Below is a small trained network, with its code and all its weights. Each question gives an input and a class and asks what happens when units are switched off, that is, made to give their printed mean instead of their output.

import numpy as np


def w(rows, s, z=0):
    codes = np.array(rows[::2]) - 128.0
    scale = np.full(codes.shape[1], s)
    scale[-1] = z or s
    return codes * scale


def norm(h):
    return h / np.sqrt((h * h).mean(-1, keepdims=True) + 1e-5)


def f(y):
    return np.maximum(y, 0)


def log_softmax(a):
    a = a - a.max(-1, keepdims=True)
    return a - np.log(np.exp(a).sum(-1, keepdims=True))


def net(x, mask):
    res = np.array(x, float).reshape(1, 3) / 4 @ E
    u = 0
    for l in range(2):
        y = f(norm(res) @ A[l][:, :-1].T + A[l][:, -1])
        res = res + np.where(mask[u : u + 3], y, B[l][:, -1]) @ B[l][:, :-1]
        u += 3
    return log_softmax(norm(res)[-1] @ U[:, :-1].T + U[:, -1])


A, B = {}, {}
E = w([
[246,76,143,188,80,145,122,200,226,201],'x0',
[111,64,255,139,54,138,85,159,33,36],'x1',
[84,189,140,137,139,15,28,177,89,154],'x2',
],0.0005)
A[0] = w([
[98,129,153,127,125,133,131,102,83,103,2],'L0N0',
[79,207,7,99,225,85,151,101,120,144,107],'L0N1',
[149,73,142,135,99,223,167,116,130,89,102],'L0N2',
],0.0017,0.00074)
B[0] = w([
[145,88,128,63,164,61,75,196,130,89,159],'L0N0',
[87,170,13,72,145,205,127,48,216,195,249],'L0N1',
[100,231,6,101,236,93,158,99,155,150,210],'L0N2',
],0.0015,0.0019)
A[1] = w([
[208,60,124,164,107,248,254,105,182,120,254],'L1N0',
[175,98,175,199,75,116,102,189,142,166,87],'L1N1',
[64,113,159,95,143,122,127,112,6,16,33],'L1N2',
],0.0019,0.00059)
B[1] = w([
[2,196,77,2,168,154,75,40,165,178,252],'L1N0',
[166,187,153,185,92,174,174,140,125,169,178],'L1N1',
[202,42,114,81,206,77,83,236,176,106,209],'L1N2',
],0.0024,0.0025)
U = w([
[125,68,159,192,74,128,199,31,52,48,17],'0',
[133,148,189,147,77,188,157,84,133,150,78],'1',
[47,191,35,56,179,157,120,16,176,171,195],'2',
[160,39,145,70,200,60,75,203,112,50,183],'3',
[109,85,176,202,86,122,212,38,81,44,4],'4',
[121,54,162,191,67,124,200,28,52,64,12],'5',
[213,160,202,255,54,110,122,191,106,161,159],'6',
],0.0063,0.0042)

Each question gives the input, the list of numbers given to net, and the class t.
The units are the neurons (one row each of A and B). Each row of codes is followed by its name. A weight is (code - 128) times the scale printed after its matrix; where a second scale follows, it is the last column's (A, B and U).
mask holds one flag per neuron, layer by layer. A switched-off neuron (its flag False) gives its mean, the last column of its row in B, instead of its output. The means were averaged over made-up inputs and are rounded, as every weight is.
A unit's drop is (log p(t) with every unit on - log p(t) with that unit switched off) / (log p(t) with every unit on - log p(t) with every unit switched off).
The circuit of an input: a set's keep is (log p(t) with only the set's units on - log p(t) with every unit switched off) / (log p(t) with every unit on - log p(t) with every unit switched off). Starting from all 6 units, units are removed one at a time, each time the one whose removal leaves the highest keep (on an exact tie, the one counted first), for as long as the keep stays at least 0.8.
circuit, biggest first: the units of the circuit, biggest drop first
top k neurons: the k neurons with the biggest drops, biggest first
drop of u: that unit's drop, to one decimal
input [4,-1,2], class 6: circuit, biggest first => L0N1; L1N0
input [8,-2,2], class 1: top 2 neurons => L1N1; L0N1
input [3,-2,5], class 6: circuit, biggest first => L1N0; L0N2
input [3,1,1], class 6: circuit, biggest first => L0N1; L1N0
input [6,7,0], class 1: top 4 neurons => L0N1; L1N2; L0N0; L1N0
input [2,5,3], class 6: circuit, biggest first => L1N1; L1N0
input [-6,6,-8], class 3: circuit, biggest first => L1N2
input [8,8,-4], class 2: top 2 neurons => L1N0; L0N2
input [6,-4,7], class 6: top 2 neurons => L1N0; L0N2
input [-1,7,-7], class 3: top 3 neurons => L1N2; L0N1; L0N0
input [-3,2,6], class 3: drop of L1N0 => 0.1
input [0,1,1], class 3: drop of L0N1 => 1.0
input [-2,3,0], class 3: drop of L0N1 => 0.0
